Each row has a name. After each piece below comes the name of the row it's from, unless a question asks for something else. Each question is about the rows just above it.

[-45  -6 -45 -45 -12 -12  40 -49] = H
[10 -5 10 10 -7 -5 11 10] = F
[ -9 -19  -8  -8 -26 -23  30 -10] = Q
[ -6 -45 -45 -12 -50  40 -45 -12] = X
[10 -5 10 10 -7 -5 11 63] = C
[-12 -45 -49 -45 -46 -12  -6  40] = T
[-52  40 -53 -54  47  38  12 -55] = W
[ 55   9  55  56  14  15 -22  59] = L
[-36  22 -37 -12 -45  19  16 -39] = U
[ 12  28  11  11  35  31 -12  13] = G
q: [-37 -12 -45  19  16 -39]
U
Which row holds these entries in another order? [ 40 -45 -45 -49  -6 -12 -12 -45]
H
Where do [12 28] appear?
G
Which row holds these entries in another order? [-49 -45 -45 -12  -6 -12  40 -45]
H
q: [-45 -45 -12 -50  40 -45]
X
Which row holds [-45  -6 -45 -45 -12 -12  40 -49]?
H
Put [-39 -36  22 -37 -12 -45  19  16] back in order: which row is it?
U

[ 49  -5  31  53  29 -38] -> B
[-25  65 -61  13 -66 -25] -> K
[-22  75 -55  16 -61 -25] -> E
[-25  59 -64  12 -67 -22] -> M
[ -9 -33  10 -42  13  42] -> A
[-25  12  59 -64  13 -44] -> S
Which row holds [ 59 -64  12 -67 -22]?
M
q: [-25  65 -61]
K
[-22 -25  59 -64  12 -67] is which row reordered?
M
[-25  59 -64  12] is in which row?
M

[-11 -15 -32 -38 -16  -1  -4   8 -14] : V
[ 16   4  55  61   8  22 -13 -21  36] : Z
[-11 -15 -32 -38  -9 -11   8  19 -25] : N
[ -6 -16 -13 -18 -16   8 -11  -1  -1] : P
[-11 -32 -15  -9 -11   8 -25  19 -38] : Y
[  0 -16 -13 -18 -16   8 -11  -1  -1] : R
The row with [-15 -32 -38  -9 -11   8  19 -25] is
N
Put [-14 -11 -15 -32 -38 -16  -1  -4   8] back in order: which row is it?
V

[-54 -40  33  19]  bim
[-51 -55   7  18]  tavab
[ 13 -36  15  18]  dav
[ 40  -2 -65 -13]  zez
[ 51  53 -11 -18]  rilu
[ 13 -36 -67  -3]  sagi
[-49 -58   2  18]  Biva
[-53 -40  19  33]  lonim
[-51 -61   7  18]  Pemaz
[ 53  32 -42 -18]  rusu
q: [ 13 -36 -67  -3]
sagi
[-40  33  19 -54] is which row reordered?
bim
Which row holds these entries in another order? [ 19 -54 -40  33]
bim
q: [ 40  -2 -65]
zez
q: [-61   7]
Pemaz
The row with [-61   7  18] is
Pemaz
[-40  19  33 -53] is which row reordered?
lonim

[-43  51  42 -54   3]  Lugu
[ 51  43 -54 -43   3]  ret
[-58 -37  58  38  13]  kove
[-44  50  72 -68  61]  Dibut
[-37  13  38  59 -58]  kif
[-21  64  24 -66  40]  zado
[ 13  67 -12 -67  24]  Pav
[-43  51  42 -54   2]  Tenef
[-58 -39  57  41  31]  bobor
[ 14  67 -12 -69  27]  fis
[ 48 -52 -44  50 -75]  Zago
q: [ 38  59 -58]
kif
q: [ 48 -52 -44  50]
Zago
[ 13  38  58 -37 -58] is which row reordered?
kove
Which row holds [-12 -67]?
Pav
[-54 -43   3  42  51] is which row reordered?
Lugu

[ 48 -51  39  10 -51]  pev
[ -9  -8 -66  -5  29]  rofut
[ 48 -50 -24 -51 -19]  liv
[ 10 -51 -50  48  39]  morag
q: [ 48 -51  39  10]
pev
[ -8 -66  -5  29] is in which row?
rofut
Put [ 39  48 -50 -51  10] back in order: which row is it?
morag

[ 37  19  47 -37] : fefa
[ 38 -37  20  47] : zedev
[ 76  38  56 -10] : lamop
[ 38  76 -10  57] : faku
[ 15 -32  60  -6] : peme
[ 20 -37  37  47] : notun
[ 47  37 -37  20] is which row reordered?
notun
Put [ 47  20 -37  38] back in order: which row is it?
zedev
[ 15  60  -6 -32] is which row reordered?
peme
Which row holds these entries in another order? [ 47  20 -37  37]
notun
Put [ 56  38 -10  76] back in order: which row is it?
lamop
Put [-37  20  37  47] back in order: which row is it?
notun
[ 47 -37] is in which row?
fefa

[ 11 -12   5  -7  -8  23 -13   4  12  -2 -16  25 -17   4  -7 -27   0 -29
  -9  -9  43  20 -22   5 -28  10   3 -16  12 -26   3   4  21   1  12 -36
  21  -2   5 -33 -10 -19 -22   0  17   4  22  22  16   5 -14  28 -17  13
   1  15 -21   6 -32   1] : Zoso
[  6   5  20 -33   6  -3 -19  21 -14  -6 -15  30  34  -6   3 -10 -33 -38
 -37  -3  10   0  -9 -15  -3   3 -19   5  15 -41 -52  -4   1  -5  21 -39
  -3  -5 -11 -23   8   4  -5  23  28   1  26 -17  13  12 -22   2 -43   7
   0  22  -2 -28 -28  -4] : lugi
[ 11   4  25 -30   4   1 -12  -7 -11   3  -7   4  -8  -8  17  -8  -4 -28
   0   0  21   7   2   2 -31  30  -2  10   2 -32 -16  -1  -7  -5   7 -12
  14  23   8 -45   8  12 -11  22  29 -22  -3   1  16  30   5   6 -13  10
   1  25   6  -4 -20  -3] : Dasu
[ 12  27  28 -13  13  14 -12  13 -34  35  25  19  20   6  -2   5   3  -3
  -6  13  20 -39  -1 -25   3  17 -17 -19 -24 -37 -42 -21 -22   3  29 -14
  25  23  -4 -57   5   3  28  -7  21 -36  28 -36  17  24 -12 -28  -9  -5
 -16  20  -3 -24 -46   3] : lazoz
[ 17   3 -28  -9  -2  12  25 -24  23   3   3   5 -37 -13  21  20 -57 -34
 -12 -39 -17  28  35  -3  17  28  20  -3  -4  20 -36  -7  19  25 -16 -12
 -37 -21   6  24 -25  13 -24 -22 -14  28  -6 -19  -5  13  14   5  29  -1
   3 -42  13  27   3 -46] : sarum
[  5   3   4 -23  -1  10 -19 -13  24  14 -25  35 -25   9  37 -22 -13   6
   8  11  27   3   1  -1 -19  12 -21  16  11  -2 -24  26 -17   7 -21 -37
  38   7  10 -29 -35  26 -12  32  -1 -29  12  13  12  45   4  41 -11 -19
  16  58   2   6  -6   3] : tov
[  7  23 -20 -40  13   7 -11  -8  -5  21 -24  18 -10  -9  15 -10   6 -12
  -7   7  13  20  15  -8 -48  21 -25  11  11  -4 -36 -21   4   2 -15 -16
   6   9   8 -37  13  -4 -18  10  25  -4  13   3  17  18 -15   8 -16  14
   6  21  -8  -4 -21  -8] : nudok
[  7  23 -20 -40  13   7 -11  -8  -5  21 -24  18 -10  -9  15 -10   6 -12
  -7   7  13  20  15  -8 -48  21 -25  11  11  -4 -36 -21   4   2 -15 -16
  26  31   3 -32 -17   5   8  26  39 -15 -18  -5 -19  32  36  41 -19  13
   3  55  22  12 -21  14] : kivot
[ 22  -8 -21   4 -20   7  13  18 -37 -10 -40  -7  17   7  13  -4 -48  10
   6  15  21   6   9 -36 -10  25  -8  13  23  -8  15  -4  14  21   7  13
   6  -4 -11 -15 -16  -8 -18  -4   8  -9  11  -5   8  18  11 -24 -12 -21
   2 -15 -25  20   3 -16] : Zabu
q: [ 28   1  26 -17]
lugi
q: [ 17  -8  -4 -28   0   0  21   7]
Dasu
[  3 -46 -24  -3  20 -16  -5  -9 -28 -12  24  17 -36  28 -36  21  -7  28
   3   5 -57  -4  23  25 -14  29   3 -22 -21 -42 -37 -24 -19 -17  17   3
 -25  -1 -39  20  13  -6  -3   3   5  -2   6  20  19  25  35 -34  13 -12
  14  13 -13  28  27  12] is which row reordered?
lazoz
Put [ 18 -40  -7 -21  20  11  15 -18  21 -37   2   6   9   6 -16  13  -8   3
  23  18 -12  11 -15   8 -11  -4  -4  -8  -9  10  25  17  -5  -4 -48   7
  -4 -25 -36   7 -10   7  21  13  14 -20   8 -16   4 -10 -15  -8   6  21
  -8 -21  13  13  15 -24] back in order: which row is it?
nudok

[-37  -2 -13  -7  11  52   5  10   8] = digu
[-32  12 -23  -7 -15  -1  54   1 -17] = sez
[-20  28   9  31  38  -2   7 -60  42] = Geget
[-51 -13   4 -14 -12  -3 -41   7  15] = kofa
[ -1   4   7 -10  -3   4  12 -21  22] = sovar
[ 44   8 -23   2  -8  12   8 -19   1] = taka
[  3   4  -3  12 -10 -21  22  -1   7] = zevu
[ 44   8 -23   2  -6  12   8 -19   1] = mapaz
[-14  16  68 -16 -10  13  14  -7   6] = ton
[ 30  -8 -35  -3  20  -8  37   7  -6] = dumol
Put [  4  -3  12 -10 -21  22  -1   7   3] back in order: which row is it?
zevu
q: [-10 -21  22]
zevu
Put [ 22 -21  12   4  -3 -10   7   4  -1] back in order: which row is it?
sovar
[  8 -23   2  -8  12   8 -19] is in which row?
taka
Which row holds these entries in another order? [-32 -23 -17 -15  -7  -1   1  12  54]
sez

